Below are the code and all the weights of a small trained network. Each question names an input and a target symbol and asks about switching units off, where a switched-off unit gives its printed mean instead of its output.

import numpy as np


def w(rows, s, z=0):
    codes = np.array(rows[::2]) - 128.0
    scale = np.full(codes.shape[1], s)
    scale[-1] = z or s
    return codes * scale


def norm(h):
    return h / np.sqrt((h * h).mean(-1, keepdims=True) + 1e-5)


def f(y):
    return np.maximum(y, 0)


def softmax(a):
    e = np.exp(a - a.max(-1, keepdims=True))
    return e / e.sum(-1, keepdims=True)


def log_softmax(a):
    a = a - a.max(-1, keepdims=True)
    return a - np.log(np.exp(a).sum(-1, keepdims=True))


def net(x, mask):
    ids = ['βγδηθμπσφψω'.index(c) for c in x.split()]
    T = len(ids)
    res = E[ids] + P[:T]
    q, k, v = (norm(res) @ M[0].T for M in (Q, K, V))
    z = softmax(np.where(np.tri(T) > 0, q @ k.T / 3**0.5, -1e9)) @ v
    res = res + np.where(mask[0], z, O[0][:, -1]) @ O[0][:, :-1]
    y = f(norm(res) @ A[0][:, :-1].T + A[0][:, -1])
    res = res + np.where(mask[1:13], y, B[0][:, -1]) @ B[0][:, :-1]
    return log_softmax(norm(res)[-1] @ U[:, :-1].T + U[:, -1])


Q, K, V, O, A, B = {}, {}, {}, {}, {}, {}
E = w([
[100,110,110,168,179],'β',
[120,187,121,106,193],'γ',
[150,112,110,152,83],'δ',
[160,108,159,96,142],'η',
[134,160,146,184,129],'θ',
[139,106,155,138,138],'μ',
[181,109,94,124,179],'π',
[100,129,134,171,94],'σ',
[118,179,198,113,87],'φ',
[102,252,116,95,108],'ψ',
[137,163,139,181,128],'ω',
],0.012)
P = w([
[254,181,186,243,132],'0',
[199,140,170,217,97],'1',
[140,130,151,177,95],'2',
[99,129,133,123,115],'3',
[72,133,107,77,124],'4',
[49,142,97,50,133],'5',
],0.0037)
Q[0] = w([
[132,81,200,161,48],'h0',
[81,116,183,3,123],'h0',
[81,208,135,150,47],'h0',
],0.013)
K[0] = w([
[66,43,202,163,3],'h0',
[159,254,182,224,84],'h0',
[11,185,98,56,45],'h0',
],0.0088)
V[0] = w([
[134,74,15,57,129],'h0',
[159,144,145,90,194],'h0',
[136,171,78,255,196],'h0',
],0.006)
O[0] = w([
[193,135,89,255,119,2],'h0',
[125,194,146,157,201,85],'h0',
[83,140,11,74,168,193],'h0',
],0.005,0.0042)
A[0] = w([
[210,129,171,165,23,222],'n0',
[242,218,120,112,99,170],'n1',
[146,83,161,13,226,144],'n2',
[70,137,99,66,113,114],'n3',
[196,168,137,76,2,76],'n4',
[184,172,25,155,50,242],'n5',
[241,97,115,67,220,246],'n6',
[93,71,9,182,151,27],'n7',
[167,97,108,29,105,104],'n8',
[95,133,101,46,48,7],'n9',
[217,51,69,128,240,45],'n10',
[172,196,123,148,25,124],'n11',
],0.0061,0.0014)
B[0] = w([
[195,92,72,71,94,254],'n0',
[68,78,155,145,89,188],'n1',
[207,78,123,141,170,217],'n2',
[185,158,144,146,102,189],'n3',
[64,146,88,60,190,243],'n4',
[156,201,56,108,96,242],'n5',
[172,89,177,171,28,189],'n6',
[124,58,178,129,231,184],'n7',
[114,65,135,153,125,180],'n8',
[111,123,152,237,102,201],'n9',
[10,175,129,152,65,164],'n10',
[133,70,119,119,199,226],'n11',
],0.011,0.0046)
U = w([
[115,155,89,134,162,2],'β',
[33,214,99,90,123,112],'γ',
[142,83,8,69,109,201],'δ',
[205,27,173,146,103,133],'η',
[209,188,164,160,177,157],'θ',
[113,135,145,127,137,66],'μ',
[113,137,113,140,159,87],'π',
[66,113,110,210,45,182],'σ',
[84,112,211,18,137,207],'φ',
[49,74,127,149,222,97],'ψ',
[150,177,123,139,109,71],'ω',
],0.012,0.0037)

Each question gives the input, a string of symbols that net reads in full, and the target symbol t.
The units are the heads (3 rows each of Q, K, V and O) and the neurons (one row each of A and B). Each row of codes is followed by its name. A weight is (code - 128) times the scale printed after its matrix; where a second scale follows, it is the last column's (O, A, B and U).
mask holds one flag per unit, heads first, then neurons. A switched-off unit (its flag False) gives its mean, the last column of its rows in O or B, instead of its output. The means were averaged over made-up inputs and are rounded, as every weight is.
A unit's drop is (log p(t) with every unit on - log p(t) with that unit switched off) / (log p(t) with every unit on - log p(t) with every unit switched off).
The circuit of an input: a set's keep is (log p(t) with only the set's units on - log p(t) with every unit switched off) / (log p(t) with every unit on - log p(t) with every unit switched off). Starting from the 12 units with the biggest drops (on a tie, the unit counted first), units are removed one at a time, each time the one whose removal leaves the highest keep (on an exact tie, the one counted first), for as long as the keep stays at least 0.8.
circuit, biggest first: the units of the circuit, biggest drop first
unit that matters most: the unit with the biggest drop
k most important neurons: the k neurons with the biggest drops, biggest first
drop when u is switched off: that unit's drop, to one decimal
input θ θ β ψ θ, target ψ: circuit, biggest first -> n0
input γ δ φ θ, target φ: circuit, biggest first -> h0, n2
input θ ψ θ, target ψ: 4 most important neurons -> n5, n0, n6, n3
input μ η η ω, target η: circuit, biggest first -> h0, n0
input δ φ δ μ θ ω, target θ: circuit, biggest first -> n3, n1, n0
input θ μ β σ θ, target σ: circuit, biggest first -> h0, n9
input η ψ γ θ, target γ: circuit, biggest first -> h0, n11, n0
input π η δ β δ γ, target θ: 2 most important neurons -> n4, n0
input β θ θ, target θ: 4 most important neurons -> n3, n4, n0, n10
input φ θ ω, target θ: 2 most important neurons -> n4, n1
input η δ ψ φ ω, target φ: 2 most important neurons -> n5, n9
input θ σ η θ, target η: 2 most important neurons -> n4, n5
input δ δ γ ω, target γ: drop when n10 is switched off -> -0.1
input γ φ ω, target φ: drop when n5 is switched off -> 0.2
input ω γ ω θ δ μ, target η: drop when n6 is switched off -> 0.0
input π π θ σ, target σ: unit that matters most -> n9
